Below is a small trained network, with its code and all its weights. Each question gives an input and a class and asks what happens when units are switched off, that is, made to give their printed mean instead of their output.

import numpy as np


def w(rows, s, z=0):
    codes = np.array(rows[::2]) - 128.0
    scale = np.full(codes.shape[1], s)
    scale[-1] = z or s
    return codes * scale


def f(y):
    return y / 2 * (1 + np.tanh(0.7978845608 * (y + 0.044715 * y**3)))


def log_softmax(a):
    a = a - a.max(-1, keepdims=True)
    return a - np.log(np.exp(a).sum(-1, keepdims=True))


def net(x, mask):
    res = np.array(x, float).reshape(1, 4) / 4 @ E
    y = f(res @ A[0][:, :-1].T + A[0][:, -1])
    res = res + np.where(mask, y, B[0][:, -1]) @ B[0][:, :-1]
    return log_softmax(res[-1] @ U[:, :-1].T + U[:, -1])


A, B = {}, {}
E = w([
[55,114,161,114,194,96,79,208,86,163,173,123],'x0',
[69,160,109,119,169,225,155,156,122,168,122,8],'x1',
[129,189,224,248,121,170,125,101,191,105,166,97],'x2',
[118,101,184,174,57,127,86,161,92,251,39,78],'x3',
],0.013)
A[0] = w([
[106,85,114,90,114,205,102,171,76,183,103,93,253],'N1',
[160,138,105,66,145,161,189,89,152,52,143,170,84],'N2',
[33,164,246,193,111,212,106,106,161,158,159,66,155],'N3',
[35,85,96,27,178,106,51,161,39,98,206,133,138],'N4',
[81,130,176,201,129,182,160,127,68,172,94,40,71],'N5',
[199,91,137,124,81,102,179,76,121,170,84,176,155],'N6',
[144,208,132,156,128,155,179,86,237,2,199,162,201],'N7',
[129,137,134,147,128,165,70,116,123,87,157,133,42],'N8',
[120,103,81,129,90,171,169,81,78,103,91,57,68],'N9',
[91,153,14,99,103,100,166,119,200,54,144,116,180],'N10',
],0.008,0.0055)
B[0] = w([
[89,154,87,106,91,133,168,176,191,168,112,103,199],'N1',
[155,219,145,93,101,98,201,119,132,92,100,163,183],'N2',
[101,113,144,154,173,132,71,169,124,39,100,69,234],'N3',
[95,75,115,95,190,70,152,169,72,163,140,123,204],'N4',
[135,181,137,114,113,164,103,176,110,111,115,144,198],'N5',
[132,127,68,190,82,83,105,104,114,126,108,130,173],'N6',
[227,66,237,135,187,185,183,5,183,66,157,105,253],'N7',
[140,77,96,141,139,146,131,101,111,100,145,135,138],'N8',
[100,128,112,103,115,136,148,70,142,174,121,133,156],'N9',
[150,152,145,128,144,153,160,131,122,190,121,169,185],'N10',
],0.011,0.022)
U = w([
[60,82,104,82,167,64,134,197,72,159,122,132,155],'0',
[54,205,151,135,123,233,72,214,125,142,72,49,124],'1',
[180,129,141,105,137,159,202,24,153,106,135,182,107],'2',
[124,116,17,128,50,159,144,69,144,162,68,60,67],'3',
[180,90,195,219,41,35,2,103,112,102,74,227,251],'4',
[137,79,189,207,172,190,92,76,163,38,146,38,45],'5',
],0.0091,0.0033)

Each question gives the input, the list of numbers given to net, and the class t.
The units are the neurons (one row each of A and B). Each row of codes is followed by its name. A weight is (code - 128) times the scale printed after its matrix; where a second scale follows, it is the last column's (A, B and U).
mask holds one flag per neuron, in row order. A switched-off neuron (its flag False) gives its mean, the last column of its row in B, instead of its output. The means were averaged over made-up inputs and are rounded, as every weight is.
A unit's drop is (log p(t) with every unit on - log p(t) with that unit switched off) / (log p(t) with every unit on - log p(t) with every unit switched off).
The circuit of an input: a set's keep is (log p(t) with only the set's units on - log p(t) with every unit switched off) / (log p(t) with every unit on - log p(t) with every unit switched off). Starting from all 10 units, units are removed one at a time, each time the one whose removal leaves the highest keep (on an exact tie, the one counted first), for as long as the keep stays at least 0.8.
circuit, biggest first: the units of the circuit, biggest drop first
k most important neurons: the k neurons with the biggest drops, biggest first
drop when u is switched off: that unit's drop, to one decimal
input [1,-5,3,2], class 4: circuit, biggest first -> [N7]
input [-3,8,1,-6], class 2: 2 most important neurons -> [N2 N10]
input [4,-5,6,7], class 1: 3 most important neurons -> [N7 N3 N5]
input [-3,-1,5,-4], class 2: 3 most important neurons -> [N2 N3 N10]
input [-8,5,-2,6], class 3: 2 most important neurons -> [N9 N6]
input [5,3,2,-8], class 2: 3 most important neurons -> [N3 N2 N10]
input [-2,-4,7,-7], class 2: 2 most important neurons -> [N2 N3]
input [-2,-6,-8,-1], class 0: 2 most important neurons -> [N7 N4]
input [-4,-3,5,6], class 4: 2 most important neurons -> [N7 N6]
input [-3,8,-4,-2], class 1: 2 most important neurons -> [N7 N6]
input [-8,6,-1,6], class 1: 2 most important neurons -> [N5 N7]
input [-7,-2,-1,6], class 3: 2 most important neurons -> [N3 N7]
input [-7,-1,-3,2], class 3: drop when N7 is switched off -> 0.7
input [5,-7,-5,-6], class 0: circuit, biggest first -> [N4]
input [3,-6,1,1], class 4: drop when N7 is switched off -> 0.2
input [0,3,-2,5], class 1: drop when N8 is switched off -> 0.0
input [2,-7,4,-3], class 2: drop when N3 is switched off -> 4.4
